Below is a small trained network, with its code and all its weights. Each question gives an input and a target symbol and asks what happens when units are switched off, that is, made to give their printed mean instead of their output.

import numpy as np


def w(rows, s, z=0):
    codes = np.array(rows[::2]) - 128.0
    scale = np.full(codes.shape[1], s)
    scale[-1] = z or s
    return codes * scale


def f(y):
    return y / 2 * (1 + np.tanh(0.7978845608 * (y + 0.044715 * y**3)))


def softmax(a):
    e = np.exp(a - a.max(-1, keepdims=True))
    return e / e.sum(-1, keepdims=True)


def log_softmax(a):
    a = a - a.max(-1, keepdims=True)
    return a - np.log(np.exp(a).sum(-1, keepdims=True))


def net(x, mask):
    ids = ['αβγδζηθλμξπψω'.index(c) for c in x.split()]
    T = len(ids)
    res = E[ids] + P[:T]
    u = 0
    for l in range(2):
        q, k, v = (res @ M[l].T for M in (Q, K, V))
        z = softmax(np.where(np.tri(T) > 0, q @ k.T / 2**0.5, -1e9)) @ v
        res = res + np.where(mask[u], z, O[l][:, -1]) @ O[l][:, :-1]
        u += 1
        y = f(res @ A[l][:, :-1].T + A[l][:, -1])
        res = res + np.where(mask[u : u + 4], y, B[l][:, -1]) @ B[l][:, :-1]
        u += 4
    return log_softmax(res[-1] @ U[:, :-1].T + U[:, -1])


Q, K, V, O, A, B = {}, {}, {}, {}, {}, {}
E = w([
[170,46,120,167],'α',
[119,80,128,180],'β',
[130,81,103,249],'γ',
[155,139,185,22],'δ',
[94,156,226,102],'ζ',
[101,91,78,150],'η',
[70,149,203,150],'θ',
[160,26,185,215],'λ',
[143,131,125,149],'μ',
[146,130,68,89],'ξ',
[102,127,116,154],'π',
[162,177,178,224],'ψ',
[172,222,168,87],'ω',
],0.019)
P = w([
[244,41,72,255],'0',
[108,83,175,70],'1',
[101,125,176,45],'2',
[112,121,166,64],'3',
[144,99,114,124],'4',
[146,76,126,175],'5',
[126,74,184,135],'6',
[123,190,161,66],'7',
[156,101,112,93],'8',
[135,169,127,44],'9',
[106,187,97,124],'10',
[129,198,81,126],'11',
],0.009)
Q[0] = w([
[53,220,53,186],'0.h1',
[124,76,3,186],'0.h1',
],0.0062)
K[0] = w([
[133,253,174,10],'0.h1',
[38,74,122,30],'0.h1',
],0.005)
V[0] = w([
[235,145,108,119],'0.h1',
[252,99,254,217],'0.h1',
],0.0075)
O[0] = w([
[135,195,2,169,148],'0.h1',
[66,170,85,234,249],'0.h1',
],0.0072,0.017)
A[0] = w([
[12,207,205,60,92],'0.n1',
[234,253,207,107,76],'0.n2',
[68,27,74,251,254],'0.n3',
[115,184,119,71,158],'0.n4',
],0.0058,0.0029)
B[0] = w([
[72,111,106,145,135],'0.n1',
[163,70,81,67,136],'0.n2',
[120,197,125,25,255],'0.n3',
[206,141,2,144,125],'0.n4',
],0.009,0.016)
Q[1] = w([
[90,186,79,116],'1.h1',
[159,73,255,121],'1.h1',
],0.0061)
K[1] = w([
[66,252,2,194],'1.h1',
[112,125,191,204],'1.h1',
],0.0066)
V[1] = w([
[254,150,25,199],'1.h1',
[211,93,88,31],'1.h1',
],0.0088)
O[1] = w([
[120,68,252,127,239],'1.h1',
[103,162,191,80,8],'1.h1',
],0.014,0.012)
A[1] = w([
[196,247,186,77,196],'1.n1',
[179,229,101,233,180],'1.n2',
[147,170,128,168,152],'1.n3',
[2,94,155,111,3],'1.n4',
],0.0083,0.0027)
B[1] = w([
[13,2,84,54,145],'1.n1',
[66,179,136,107,247],'1.n2',
[73,132,130,64,168],'1.n3',
[120,152,12,150,158],'1.n4',
],0.0067,0.011)
U = w([
[127,111,158,108,251],'α',
[139,135,115,118,67],'β',
[159,120,143,147,107],'γ',
[156,92,124,104,181],'δ',
[130,125,71,161,235],'ζ',
[101,106,99,72,60],'η',
[116,115,80,117,61],'θ',
[109,121,70,156,106],'λ',
[164,131,150,90,222],'μ',
[105,84,128,89,24],'ξ',
[126,108,105,109,86],'π',
[215,96,113,248,113],'ψ',
[142,169,203,144,1],'ω',
],0.011,0.0057)

Each question gives the input, a string of symbols that net reads in full, and the target symbol t.
The units are the heads (2 rows each of Q, K, V and O) and the neurons (one row each of A and B). Each row of codes is followed by its name. A weight is (code - 128) times the scale printed after its matrix; where a second scale follows, it is the last column's (O, A, B and U).
mask holds one flag per unit, layer by layer, with each layer's heads first. A switched-off unit (its flag False) gives its mean, the last column of its rows in O or B, instead of its output. The means were averaged over made-up inputs and are rounded, as every weight is.
A unit's drop is (log p(t) with every unit on - log p(t) with that unit switched off) / (log p(t) with every unit on - log p(t) with every unit switched off).
The circuit of an input: a set's keep is (log p(t) with only the set's units on - log p(t) with every unit switched off) / (log p(t) with every unit on - log p(t) with every unit switched off). Starting from all 10 units, units are removed one at a time, each time the one whose removal leaves the highest keep (on an exact tie, the one counted first), for as long as the keep stays at least 0.8.
circuit, biggest first: the units of the circuit, biggest drop first
unit that matters most: the unit with the biggest drop
top k neurons: the k neurons with the biggest drops, biggest first
top k neurons in layer l: the k neurons of layer l with the biggest drops, biggest first
drop of u: that unit's drop, to one decimal
input ψ ψ ψ ψ ξ ψ α ψ, target ψ: top 2 neurons : 0.n3, 0.n2
input ψ π ψ ψ α ω ω α α θ, target ψ: top neuron in layer 1 : 1.n2
input ψ ψ ψ ζ, target ψ: circuit, biggest first : 1.h1, 0.h1
input ζ λ ω η ζ, target ζ: top 2 neurons in layer 0 : 0.n3, 0.n1
input α ψ γ, target α: circuit, biggest first : 0.n3, 0.h1, 1.h1
input ψ θ ω ψ, target ψ: circuit, biggest first : 1.h1, 0.h1
input ψ δ η ψ λ μ ω, target ψ: circuit, biggest first : 0.n3, 0.h1, 1.h1
input ζ γ α α μ ζ, target ζ: circuit, biggest first : 1.h1, 0.n3
input ψ α ψ ψ ζ α ψ ψ ψ β, target ψ: circuit, biggest first : 0.h1, 1.h1, 1.n2, 1.n3
input ω μ γ β ψ α ψ, target α: circuit, biggest first : 0.h1, 1.h1, 1.n1
input ψ ζ μ α ψ γ ψ ψ ψ θ π, target ψ: circuit, biggest first : 0.h1, 0.n3, 1.h1, 1.n2
input ψ ψ ζ ψ α ψ ψ λ λ δ, target ψ: circuit, biggest first : 0.n3, 0.h1, 1.h1
input ω ψ ψ ψ ψ, target ω: circuit, biggest first : 1.h1, 0.h1
input θ ζ δ ψ, target ζ: circuit, biggest first : 1.h1
input ψ ω α ψ γ θ ψ ψ α, target ψ: top 3 neurons : 1.n2, 1.n3, 1.n1
input λ γ θ, target λ: top 2 neurons : 0.n1, 1.n4
input ψ ψ ψ ψ ψ ω λ ξ β, target ψ: drop of 1.h1 : 0.6
input λ ψ γ ζ ζ λ, target ζ: drop of 1.h1 : 0.6
input α γ γ, target α: drop of 0.h1 : 1.1
input λ ξ λ ψ ζ, target λ: unit that matters most : 0.h1
